Here is a tiny trained network, its code and every weight. The questions are about switching its units off for an input and a class, where a switched-off unit gives its printed mean instead of its output.

import numpy as np


def w(rows, s, z=0):
    codes = np.array(rows[::2]) - 128.0
    scale = np.full(codes.shape[1], s)
    scale[-1] = z or s
    return codes * scale


def f(y):
    return y / 2 * (1 + np.tanh(0.7978845608 * (y + 0.044715 * y**3)))


def log_softmax(a):
    a = a - a.max(-1, keepdims=True)
    return a - np.log(np.exp(a).sum(-1, keepdims=True))


def net(x, mask):
    res = np.array(x, float).reshape(1, 8) / 4 @ E
    y = f(res @ A[0][:, :-1].T + A[0][:, -1])
    res = res + np.where(mask, y, B[0][:, -1]) @ B[0][:, :-1]
    return log_softmax(res[-1] @ U[:, :-1].T + U[:, -1])


A, B = {}, {}
E = w([
[189,228,226,108,106],'x0',
[131,132,191,255,209],'x1',
[98,236,60,143,147],'x2',
[37,133,130,141,26],'x3',
[51,110,128,77,211],'x4',
[193,145,51,122,88],'x5',
[143,71,76,218,109],'x6',
[71,146,138,107,108],'x7',
],0.0078)
A[0] = w([
[165,166,56,135,91,211],'neuron 1',
[200,131,70,140,156,73],'neuron 2',
[141,52,141,138,194,176],'neuron 3',
[168,149,140,113,88,205],'neuron 4',
[94,81,171,149,145,214],'neuron 5',
[90,71,57,91,187,161],'neuron 6',
[210,126,130,137,78,153],'neuron 7',
[74,136,184,96,99,206],'neuron 8',
[80,151,172,125,132,178],'neuron 9',
[95,132,91,164,97,179],'neuron 10',
[151,149,99,54,136,187],'neuron 11',
[8,123,135,88,135,121],'neuron 12',
[171,7,135,139,181,133],'neuron 13',
[204,111,162,97,88,225],'neuron 14',
[116,103,95,182,86,250],'neuron 15',
[93,129,145,160,176,177],'neuron 16',
[43,121,190,132,73,189],'neuron 17',
[108,53,152,166,152,191],'neuron 18',
[109,123,136,128,61,178],'neuron 19',
[99,194,83,143,73,101],'neuron 20',
[106,208,95,115,155,157],'neuron 21',
[89,195,122,217,90,160],'neuron 22',
[181,126,117,131,224,143],'neuron 23',
[100,177,52,126,147,187],'neuron 24',
],0.011,0.0021)
B[0] = w([
[109,185,113,163,116,253],'neuron 1',
[166,96,170,87,85,210],'neuron 2',
[84,67,174,67,167,213],'neuron 3',
[188,110,87,132,97,213],'neuron 4',
[108,118,128,87,98,194],'neuron 5',
[117,118,138,115,110,232],'neuron 6',
[212,182,105,202,152,233],'neuron 7',
[216,51,252,2,94,229],'neuron 8',
[180,106,157,60,139,198],'neuron 9',
[102,165,100,212,96,194],'neuron 10',
[140,134,117,80,171,229],'neuron 11',
[211,130,124,132,136,245],'neuron 12',
[63,79,152,106,198,236],'neuron 13',
[233,159,101,126,166,242],'neuron 14',
[99,125,91,199,89,214],'neuron 15',
[118,135,147,90,97,194],'neuron 16',
[195,81,190,153,45,249],'neuron 17',
[107,88,140,148,127,206],'neuron 18',
[134,113,125,137,81,204],'neuron 19',
[56,99,93,153,133,243],'neuron 20',
[112,204,92,80,224,237],'neuron 21',
[100,166,122,160,105,248],'neuron 22',
[67,122,104,82,107,239],'neuron 23',
[90,202,106,149,158,235],'neuron 24',
],0.0068,0.0062)
U = w([
[199,96,230,54,21,57],'0',
[100,226,88,96,254,83],'1',
[251,147,141,116,100,127],'2',
[59,160,103,206,50,72],'3',
[81,78,173,79,166,254],'4',
],0.0083,0.0021)

Each question gives the input, the list of numbers given to net, and the class t.
The units are the neurons (one row each of A and B). Each row of codes is followed by its name. A weight is (code - 128) times the scale printed after its matrix; where a second scale follows, it is the last column's (A, B and U).
mask holds one flag per neuron, in row order. A switched-off neuron (its flag False) gives its mean, the last column of its row in B, instead of its output. The means were averaged over made-up inputs and are rounded, as every weight is.
A unit's drop is (log p(t) with every unit on - log p(t) with that unit switched off) / (log p(t) with every unit on - log p(t) with every unit switched off).
The circuit of an input: a set's keep is (log p(t) with only the set's units on - log p(t) with every unit switched off) / (log p(t) with every unit on - log p(t) with every unit switched off). Starting from the 12 units with the biggest drops (on a tie, the unit counted first), units are removed one at a time, each time the one whose removal leaves the highest keep (on an exact tie, the one counted first), for as long as the keep stays at least 0.8.
units of the circuit, in order: the units of the circuit, biggest drop first
top k neurons: the k neurons with the biggest drops, biggest first
drop when u is switched off: that unit's drop, to one decimal
input [-3,-6,5,4,-2,-7,-5,-1], class 0: units of the circuit, in order	(neuron 8)
input [-1,-4,2,-4,-1,0,6,1], class 3: top 2 neurons	(neuron 8; neuron 21)
input [-2,2,-4,8,-3,4,-3,-8], class 3: units of the circuit, in order	(neuron 8; neuron 15)
input [7,2,1,5,-1,1,5,-5], class 3: units of the circuit, in order	(neuron 8; neuron 22)
input [2,8,-1,-7,-8,-8,4,-6], class 4: units of the circuit, in order	(neuron 13; neuron 3)
input [-5,-2,1,-5,-6,-4,8,-7], class 4: top 2 neurons	(neuron 13; neuron 3)
input [-6,-6,4,4,6,-5,4,7], class 0: top 3 neurons	(neuron 8; neuron 12; neuron 17)
input [-2,-7,4,-2,-7,-1,-2,4], class 1: top 2 neurons	(neuron 17; neuron 11)
input [7,4,-6,6,-1,8,0,-2], class 2: top 2 neurons	(neuron 7; neuron 14)
input [-8,-6,-3,-6,-3,3,6,-3], class 4: top 2 neurons	(neuron 13; neuron 3)
input [3,-7,5,-8,-2,-7,7,-1], class 1: drop when neuron 20 is switched off	-0.1
input [1,-6,2,-7,-4,7,-6,6], class 1: drop when neuron 21 is switched off	0.2
input [6,-6,0,-1,1,2,-4,0], class 2: drop when neuron 13 is switched off	0.1
input [-2,6,-5,6,3,-7,4,-2], class 0: units of the circuit, in order	(neuron 17)
